Here is a tiny trained network, its code and every weight. The questions are about switching its units off for an input and a target symbol, where a switched-off unit gives its printed mean instead of its output.

import numpy as np


def w(rows, s, z=0):
    codes = np.array(rows[::2]) - 128.0
    scale = np.full(codes.shape[1], s)
    scale[-1] = z or s
    return codes * scale


def norm(h):
    return h / np.sqrt((h * h).mean(-1, keepdims=True) + 1e-5)


def f(y):
    return y / 2 * (1 + np.tanh(0.7978845608 * (y + 0.044715 * y**3)))


def softmax(a):
    e = np.exp(a - a.max(-1, keepdims=True))
    return e / e.sum(-1, keepdims=True)


def log_softmax(a):
    a = a - a.max(-1, keepdims=True)
    return a - np.log(np.exp(a).sum(-1, keepdims=True))


def net(x, mask):
    ids = ['αβγδεζμφω'.index(c) for c in x.split()]
    T = len(ids)
    res = E[ids] + P[:T]
    u = 0
    for l in range(2):
        r = norm(res)
        for j in range(2):
            rows = slice(2 * j, 2 * j + 2)
            q, k, v = (r @ M[l][rows].T for M in (Q, K, V))
            z = softmax(np.where(np.tri(T) > 0, q @ k.T / 2**0.5, -1e9)) @ v
            o = O[l][rows]
            res = res + np.where(mask[u + j], z, o[:, -1]) @ o[:, :-1]
        u += 2
        y = f(norm(res) @ A[l][:, :-1].T + A[l][:, -1])
        res = res + np.where(mask[u : u + 16], y, B[l][:, -1]) @ B[l][:, :-1]
        u += 16
    return log_softmax(norm(res)[-1] @ U[:, :-1].T + U[:, -1])


Q, K, V, O, A, B = {}, {}, {}, {}, {}, {}
E = w([
[190,189,100,128],'α',
[149,69,133,60],'β',
[198,217,88,115],'γ',
[9,159,101,167],'δ',
[42,98,171,63],'ε',
[86,24,191,100],'ζ',
[2,98,174,116],'μ',
[166,116,4,190],'φ',
[72,139,117,48],'ω',
],0.018)
P = w([
[212,158,198,148],'0',
[83,81,87,192],'1',
[168,117,7,85],'2',
[90,119,89,212],'3',
[151,62,98,75],'4',
[145,113,136,179],'5',
[118,99,179,193],'6',
[179,131,112,114],'7',
[130,130,77,148],'8',
[139,136,150,138],'9',
[137,160,128,162],'10',
[163,87,140,148],'11',
[163,106,151,153],'12',
[119,158,116,132],'13',
],0.011)
Q[0] = w([
[24,80,176,36],'0.h0',
[107,85,131,112],'0.h0',
[55,11,13,147],'0.h1',
[157,201,193,170],'0.h1',
],0.013)
K[0] = w([
[163,178,226,56],'0.h0',
[103,147,170,103],'0.h0',
[164,212,248,160],'0.h1',
[98,126,40,136],'0.h1',
],0.013)
V[0] = w([
[139,255,191,119],'0.h0',
[85,177,59,213],'0.h0',
[97,163,234,163],'0.h1',
[120,178,45,166],'0.h1',
],0.0083)
O[0] = w([
[97,126,50,23,175],'0.h0',
[52,240,155,249,3],'0.h0',
[60,64,141,96,196],'0.h1',
[77,165,1,174,23],'0.h1',
],0.0053,0.0047)
A[0] = w([
[188,108,82,203,251],'0.n0',
[112,108,159,186,112],'0.n1',
[129,172,138,145,67],'0.n2',
[154,67,96,135,176],'0.n3',
[117,168,126,187,152],'0.n4',
[172,153,161,140,140],'0.n5',
[110,112,150,103,168],'0.n6',
[106,151,104,127,124],'0.n7',
[142,166,182,141,91],'0.n8',
[100,117,136,123,93],'0.n9',
[112,148,116,110,84],'0.n10',
[158,249,178,117,96],'0.n11',
[94,129,140,118,122],'0.n12',
[160,133,125,100,136],'0.n13',
[143,130,100,142,102],'0.n14',
[193,121,165,132,105],'0.n15',
],0.016,0.0022)
B[0] = w([
[116,253,213,128,212],'0.n0',
[145,199,140,146,141],'0.n1',
[90,112,156,132,126],'0.n2',
[159,150,138,234,232],'0.n3',
[149,87,113,164,181],'0.n4',
[71,166,81,151,131],'0.n5',
[103,121,52,163,253],'0.n6',
[156,133,152,163,135],'0.n7',
[131,190,142,91,118],'0.n8',
[119,121,90,147,163],'0.n9',
[168,136,137,136,139],'0.n10',
[90,182,174,117,165],'0.n11',
[124,143,96,154,171],'0.n12',
[152,143,88,148,180],'0.n13',
[129,140,186,135,126],'0.n14',
[95,187,119,191,155],'0.n15',
],0.014,0.0049)
Q[1] = w([
[52,113,131,161],'1.h0',
[125,138,157,80],'1.h0',
[142,184,1,205],'1.h1',
[84,136,108,98],'1.h1',
],0.0083)
K[1] = w([
[121,151,176,191],'1.h0',
[163,89,211,121],'1.h0',
[209,127,253,7],'1.h1',
[174,79,158,173],'1.h1',
],0.0058)
V[1] = w([
[233,116,180,2],'1.h0',
[27,152,235,52],'1.h0',
[49,40,146,92],'1.h1',
[162,42,221,212],'1.h1',
],0.024)
O[1] = w([
[58,148,176,251,8],'1.h0',
[174,218,37,130,2],'1.h0',
[117,117,31,209,227],'1.h1',
[246,110,132,194,69],'1.h1',
],0.022,0.0081)
A[1] = w([
[140,153,156,225,1],'1.n0',
[114,56,112,141,96],'1.n1',
[169,198,107,248,128],'1.n2',
[91,142,246,90,87],'1.n3',
[56,25,64,165,126],'1.n4',
[123,5,55,143,192],'1.n5',
[138,40,98,103,167],'1.n6',
[181,160,47,107,99],'1.n7',
[180,232,141,71,155],'1.n8',
[148,209,165,152,82],'1.n9',
[237,65,119,63,150],'1.n10',
[153,170,95,192,147],'1.n11',
[13,61,188,106,141],'1.n12',
[160,58,202,144,77],'1.n13',
[113,106,171,134,93],'1.n14',
[170,148,186,195,114],'1.n15',
],0.011,0.0036)
B[1] = w([
[123,166,151,105,130],'1.n0',
[133,88,89,129,167],'1.n1',
[115,228,196,175,149],'1.n2',
[72,136,172,100,164],'1.n3',
[173,56,113,124,239],'1.n4',
[82,25,120,152,255],'1.n5',
[94,63,94,89,206],'1.n6',
[101,83,159,67,158],'1.n7',
[106,102,73,172,160],'1.n8',
[152,133,132,195,134],'1.n9',
[141,2,120,94,203],'1.n10',
[111,164,178,153,139],'1.n11',
[138,143,143,33,222],'1.n12',
[98,104,87,63,151],'1.n13',
[122,112,126,101,134],'1.n14',
[110,150,83,141,133],'1.n15',
],0.019,0.0099)
U = w([
[118,160,115,84,71],'α',
[135,26,246,171,108],'β',
[110,156,120,81,68],'γ',
[208,110,72,71,23],'δ',
[103,105,61,199,2],'ε',
[227,70,128,206,166],'ζ',
[164,127,6,150,213],'μ',
[213,122,190,100,152],'φ',
[3,87,111,155,233],'ω',
],0.011,0.0043)

Each question gives the input, a string of symbols that net reads in full, and the target symbol t.
The units are the heads (2 rows each of Q, K, V and O) and the neurons (one row each of A and B). Each row of codes is followed by its name. A weight is (code - 128) times the scale printed after its matrix; where a second scale follows, it is the last column's (O, A, B and U).
mask holds one flag per unit, layer by layer, with each layer's heads first. A switched-off unit (its flag False) gives its mean, the last column of its rows in O or B, instead of its output. The means were averaged over made-up inputs and are rounded, as every weight is.
A unit's drop is (log p(t) with every unit on - log p(t) with that unit switched off) / (log p(t) with every unit on - log p(t) with every unit switched off).
The circuit of an input: a set's keep is (log p(t) with only the set's units on - log p(t) with every unit switched off) / (log p(t) with every unit on - log p(t) with every unit switched off). Starting from the 12 units with the biggest drops (on a tie, the unit counted first), units are removed one at a time, each time the one whose removal leaves the highest keep (on an exact tie, the one counted first), for as long as the keep stays at least 0.8.
circuit, biggest first: the units of the circuit, biggest drop first
top k neurons: the k neurons with the biggest drops, biggest first
which heads matter: for each layer, one digit per head in row order, 1 if its drop is at least 0.15 and else 0, layers parted by /
input β μ α, target β: which heads matter : 10 / 11
input ζ ω ζ, target ζ: which heads matter : 01 / 01
input μ μ β ζ, target μ: which heads matter : 01 / 11
input ζ ε μ, target ζ: circuit, biggest first : (1.h1)
input ζ ω μ α μ β μ ε, target ζ: which heads matter : 11 / 01
input β ε φ φ φ φ γ, target φ: which heads matter : 00 / 01
input μ ζ ω ω, target μ: which heads matter : 01 / 11
input μ ω ω ω μ γ δ ω γ μ, target μ: which heads matter : 00 / 10
input β μ β ω, target β: top 2 neurons : (0.n3, 0.n15)
input δ α δ, target δ: which heads matter : 10 / 10
input β μ β ω β β β ω β, target β: circuit, biggest first : (1.h0, 0.h0, 0.n3)
input β β μ, target β: circuit, biggest first : (1.h0, 1.h1, 0.n3)
input ζ ω ω μ ω μ, target ζ: circuit, biggest first : (1.h1, 0.h0, 0.h1)
input β ω β ω, target β: circuit, biggest first : (1.h0, 1.h1, 0.n3)
input β α φ, target β: top neuron : (0.n15)
input φ ω ε ω ζ β φ φ, target φ: top 2 neurons : (0.n0, 1.n5)
input μ γ ω ω δ, target μ: top 2 neurons : (0.n3, 0.n13)
input β φ δ, target β: top 2 neurons : (0.n15, 0.n0)
input φ ω α ζ ω μ δ δ β μ φ ω ω γ, target φ: which heads matter : 11 / 11
input μ β ω ω α μ ε, target μ: circuit, biggest first : (1.h0)
input β ω μ, target β: circuit, biggest first : (1.h0, 0.h0, 0.n3, 1.h1)
